Below are the code and all the weights of a small trained network. Each question names an input and a class and asks about switching units off, where a switched-off unit gives its printed mean instead of its output.

import numpy as np


def w(rows, s, z=0):
    codes = np.array(rows[::2]) - 128.0
    scale = np.full(codes.shape[1], s)
    scale[-1] = z or s
    return codes * scale


def f(y):
    return np.maximum(y, 0)


def log_softmax(a):
    a = a - a.max(-1, keepdims=True)
    return a - np.log(np.exp(a).sum(-1, keepdims=True))


def net(x, mask):
    res = np.array(x, float).reshape(1, 8) / 4 @ E
    y = f(res @ A[0][:, :-1].T + A[0][:, -1])
    res = res + np.where(mask, y, B[0][:, -1]) @ B[0][:, :-1]
    return log_softmax(res[-1] @ U[:, :-1].T + U[:, -1])


A, B = {}, {}
E = w([
[140,100,114,202,149,149,254,156,122,103,149],'x0',
[131,121,144,112,119,131,95,137,153,129,129],'x1',
[175,129,141,155,105,83,100,122,193,130,98],'x2',
[103,219,233,104,197,169,193,166,179,229,12],'x3',
[118,147,131,110,92,139,166,123,94,122,141],'x4',
[8,154,160,173,148,29,175,18,207,57,221],'x5',
[123,91,161,96,120,99,104,173,145,123,154],'x6',
[182,82,57,20,171,150,154,39,200,137,99],'x7',
],0.0078)
A[0] = w([
[92,168,224,213,119,73,85,53,133,102,233,253],'N0',
[144,132,106,168,85,124,58,223,57,40,149,234],'N1',
[2,154,139,129,103,107,165,60,183,124,146,185],'N2',
[201,143,160,197,122,227,151,234,89,175,126,248],'N3',
[205,26,81,64,153,175,121,169,41,132,58,198],'N4',
[14,180,176,153,157,106,150,189,158,178,47,223],'N5',
[130,49,50,148,110,120,139,69,176,94,193,158],'N6',
[179,31,67,59,124,152,152,90,139,113,83,170],'N7',
[133,203,218,17,203,146,215,106,202,129,85,219],'N8',
],0.0075,0.0032)
B[0] = w([
[5,121,88,172,241,117,126,159,130,22,95,250],'N0',
[169,173,58,216,84,128,71,217,152,142,156,220],'N1',
[100,83,168,122,252,85,194,84,173,70,194,228],'N2',
[133,154,188,178,42,161,54,177,177,150,125,227],'N3',
[100,95,107,64,78,236,42,161,109,118,28,231],'N4',
[205,254,194,105,194,123,166,72,98,107,78,231],'N5',
[18,123,81,50,68,103,111,99,114,52,177,213],'N6',
[191,92,151,77,98,188,186,128,189,17,34,202],'N7',
[203,40,190,72,192,107,220,125,170,220,148,254],'N8',
],0.0073,0.012)
U = w([
[105,165,31,210,32,155,39,204,107,159,153,254],'0',
[12,159,64,213,143,58,107,145,94,99,176,18],'1',
[168,238,254,158,97,186,69,176,81,220,122,152],'2',
[90,179,241,168,188,117,172,128,125,100,106,84],'3',
[196,127,56,75,88,208,90,123,125,49,106,132],'4',
[48,49,91,108,101,127,135,30,166,76,161,215],'5',
[163,90,170,92,119,204,157,149,123,208,52,158],'6',
[151,119,78,84,220,82,202,117,202,186,189,16],'7',
],0.0077,0.0032)

Each question gives the input, the list of numbers given to net, and the class t.
The units are the neurons (one row each of A and B). Each row of codes is followed by its name. A weight is (code - 128) times the scale printed after its matrix; where a second scale follows, it is the last column's (A, B and U).
mask holds one flag per neuron, in row order. A switched-off neuron (its flag False) gives its mean, the last column of its row in B, instead of its output. The means were averaged over made-up inputs and are rounded, as every weight is.
A unit's drop is (log p(t) with every unit on - log p(t) with that unit switched off) / (log p(t) with every unit on - log p(t) with every unit switched off).
The circuit of an input: a set's keep is (log p(t) with only the set's units on - log p(t) with every unit switched off) / (log p(t) with every unit on - log p(t) with every unit switched off). Starting from all 9 units, units are removed one at a time, each time the one whose removal leaves the highest keep (on an exact tie, the one counted first), for as long as the keep stays at least 0.8.
units of the circuit, in order: the units of the circuit, biggest drop first
most important unit: the unit with the biggest drop
k most important neurons: the k neurons with the biggest drops, biggest first
drop of u: that unit's drop, to one decimal
input [1,1,-7,2,2,8,-5,1], class 7: units of the circuit, in order : N8, N2
input [-4,7,7,-2,-4,6,-3,-3], class 1: most important unit : N0
input [-7,6,-1,1,-8,6,3,3], class 7: units of the circuit, in order : N4, N8
input [-7,7,6,-5,4,1,-5,-3], class 1: 3 most important neurons : N0, N4, N3
input [0,6,-5,3,1,0,-4,0], class 2: units of the circuit, in order : N0, N7
input [-2,1,-8,4,2,-3,6,0], class 2: units of the circuit, in order : N3, N7
input [-6,-6,-8,6,5,2,1,1], class 7: units of the circuit, in order : N8, N4
input [4,-2,1,1,-8,-7,-5,-2], class 2: 3 most important neurons : N3, N0, N6
input [3,-1,-2,8,-5,-3,7,-2], class 2: 2 most important neurons : N3, N5
input [4,-4,7,1,8,-7,1,-3], class 2: 2 most important neurons : N0, N6
input [-8,3,5,7,3,5,-1,4], class 7: drop of N8 : 0.7
input [7,1,7,-4,-3,-5,2,-4], class 0: drop of N3 : 0.0
input [-1,-7,4,5,1,8,4,5], class 7: drop of N8 : 0.4
input [0,1,4,-5,-6,-8,7,-2], class 0: units of the circuit, in order : N1
